Below is a small trained network, with its code and all its weights. Each question gives an input and a class and asks what happens when units are switched off, that is, made to give their printed mean instead of their output.

import numpy as np


def w(rows, s, z=0):
    codes = np.array(rows[::2]) - 128.0
    scale = np.full(codes.shape[1], s)
    scale[-1] = z or s
    return codes * scale


def norm(h):
    return h / np.sqrt((h * h).mean(-1, keepdims=True) + 1e-5)


def f(y):
    return y / 2 * (1 + np.tanh(0.7978845608 * (y + 0.044715 * y**3)))


def log_softmax(a):
    a = a - a.max(-1, keepdims=True)
    return a - np.log(np.exp(a).sum(-1, keepdims=True))


def net(x, mask):
    res = np.array(x, float).reshape(1, 3) / 4 @ E
    u = 0
    for l in range(4):
        y = f(norm(res) @ A[l][:, :-1].T + A[l][:, -1])
        res = res + np.where(mask[u : u + 3], y, B[l][:, -1]) @ B[l][:, :-1]
        u += 3
    return log_softmax(norm(res)[-1] @ U[:, :-1].T + U[:, -1])


A, B = {}, {}
E = w([
[148,182,162,33,133,163,150,155,70,88,97],'x0',
[147,139,142,144,28,67,99,149,85,147,235],'x1',
[159,120,1,128,99,127,113,58,138,167,138],'x2',
],0.0044)
A[0] = w([
[148,96,230,129,50,115,114,193,115,108,153,253],'0.n1',
[139,172,185,51,115,64,102,227,49,37,137,50],'0.n2',
[202,131,153,2,194,207,147,97,123,94,53,6],'0.n3',
],0.0036,0.00051)
B[0] = w([
[137,139,141,101,254,89,185,135,99,222,179,217],'0.n1',
[63,90,165,187,107,169,154,43,203,107,187,251],'0.n2',
[212,138,82,90,83,112,91,180,142,106,142,255],'0.n3',
],0.0055,0.0032)
A[1] = w([
[93,124,253,132,132,120,136,183,90,112,207,148],'1.n1',
[195,183,115,101,98,109,134,140,104,112,176,33],'1.n2',
[85,199,154,54,162,155,216,144,100,107,115,2],'1.n3',
],0.0048,0.00056)
B[1] = w([
[106,206,124,184,212,134,255,141,223,232,231,254],'1.n1',
[110,161,224,118,127,176,89,184,120,161,54,171],'1.n2',
[145,95,44,141,92,149,127,87,184,172,168,167],'1.n3',
],0.0045,0.0042)
A[2] = w([
[82,203,252,138,121,88,150,115,196,119,161,195],'2.n1',
[82,58,168,194,217,103,113,170,151,120,27,2],'2.n2',
[98,78,70,196,120,39,112,77,135,161,179,71],'2.n3',
],0.0039,0.00086)
B[2] = w([
[122,168,64,112,102,107,184,164,2,212,156,251],'2.n1',
[165,11,217,98,91,65,93,116,75,155,215,174],'2.n2',
[96,188,148,97,181,214,126,127,119,76,43,249],'2.n3',
],0.0051,0.0028)
A[3] = w([
[148,212,67,124,85,80,50,125,4,206,146,151],'3.n1',
[75,29,138,156,62,80,70,118,50,139,125,6],'3.n2',
[18,134,33,230,203,115,124,32,179,152,83,87],'3.n3',
],0.0032,0.0014)
B[3] = w([
[179,65,137,68,233,151,199,194,204,101,79,220],'3.n1',
[98,69,137,93,162,142,126,3,81,45,82,103],'3.n2',
[99,195,185,121,62,94,145,164,51,107,171,254],'3.n3',
],0.006,0.0022)
U = w([
[87,206,110,155,53,138,82,84,92,70,102,149],'0',
[208,121,89,75,165,159,128,166,200,112,64,150],'1',
[126,35,201,145,150,63,79,72,95,118,136,6],'2',
[121,157,170,133,147,118,196,169,109,226,254,183],'3',
],0.011,0.0018)

Each question gives the input, the list of numbers given to net, and the class t.
The units are the neurons (one row each of A and B). Each row of codes is followed by its name. A weight is (code - 128) times the scale printed after its matrix; where a second scale follows, it is the last column's (A, B and U).
mask holds one flag per neuron, layer by layer. A switched-off neuron (its flag False) gives its mean, the last column of its row in B, instead of its output. The means were averaged over made-up inputs and are rounded, as every weight is.
A unit's drop is (log p(t) with every unit on - log p(t) with that unit switched off) / (log p(t) with every unit on - log p(t) with every unit switched off).
The circuit of an input: a set's keep is (log p(t) with only the set's units on - log p(t) with every unit switched off) / (log p(t) with every unit on - log p(t) with every unit switched off). Starting from all 12 units, units are removed one at a time, each time the one whose removal leaves the highest keep (on an exact tie, the one counted first), for as long as the keep stays at least 0.8.
units of the circuit, in order: the units of the circuit, biggest drop first
most important unit: the unit with the biggest drop
top k neurons: the k neurons with the biggest drops, biggest first
k most important neurons of layer l: the k neurons of layer l with the biggest drops, biggest first
drop of u: that unit's drop, to one decimal
input [-2,-3,-2], class 2: most important unit -> 1.n1
input [-3,-4,-4], class 2: units of the circuit, in order -> (2.n2, 1.n1, 0.n1)
input [6,6,7], class 1: units of the circuit, in order -> (3.n1, 1.n1)
input [5,7,6], class 1: units of the circuit, in order -> (3.n1, 1.n1)
input [-4,-4,1], class 2: units of the circuit, in order -> (2.n2, 1.n1)
input [-7,6,7], class 0: units of the circuit, in order -> (1.n1, 2.n3)
input [8,1,2], class 1: top 3 neurons -> (0.n3, 1.n1, 3.n3)
input [-6,6,7], class 0: top 3 neurons -> (2.n1, 0.n3, 3.n3)
input [-2,-5,1], class 2: top 3 neurons -> (1.n1, 2.n2, 1.n3)
input [-4,8,8], class 1: top 2 neurons -> (3.n1, 0.n2)
input [-6,-2,-3], class 2: top 2 neurons -> (2.n2, 1.n1)
input [-2,5,8], class 1: top 2 neurons -> (0.n2, 3.n1)
input [-6,-5,5], class 0: top 2 neurons -> (3.n3, 1.n1)
input [5,-1,0], class 1: most important neuron of layer 3 -> (3.n3)
input [-4,-6,2], class 2: top 3 neurons -> (2.n2, 1.n1, 1.n3)
input [-5,-3,2], class 0: 2 most important neurons of layer 1 -> (1.n2, 1.n1)
input [8,4,6], class 1: drop of 3.n1 -> 0.3
input [-7,-6,8], class 0: drop of 3.n3 -> 0.3
input [7,5,8], class 1: drop of 3.n1 -> 0.4
input [3,-3,0], class 1: most important unit -> 0.n3
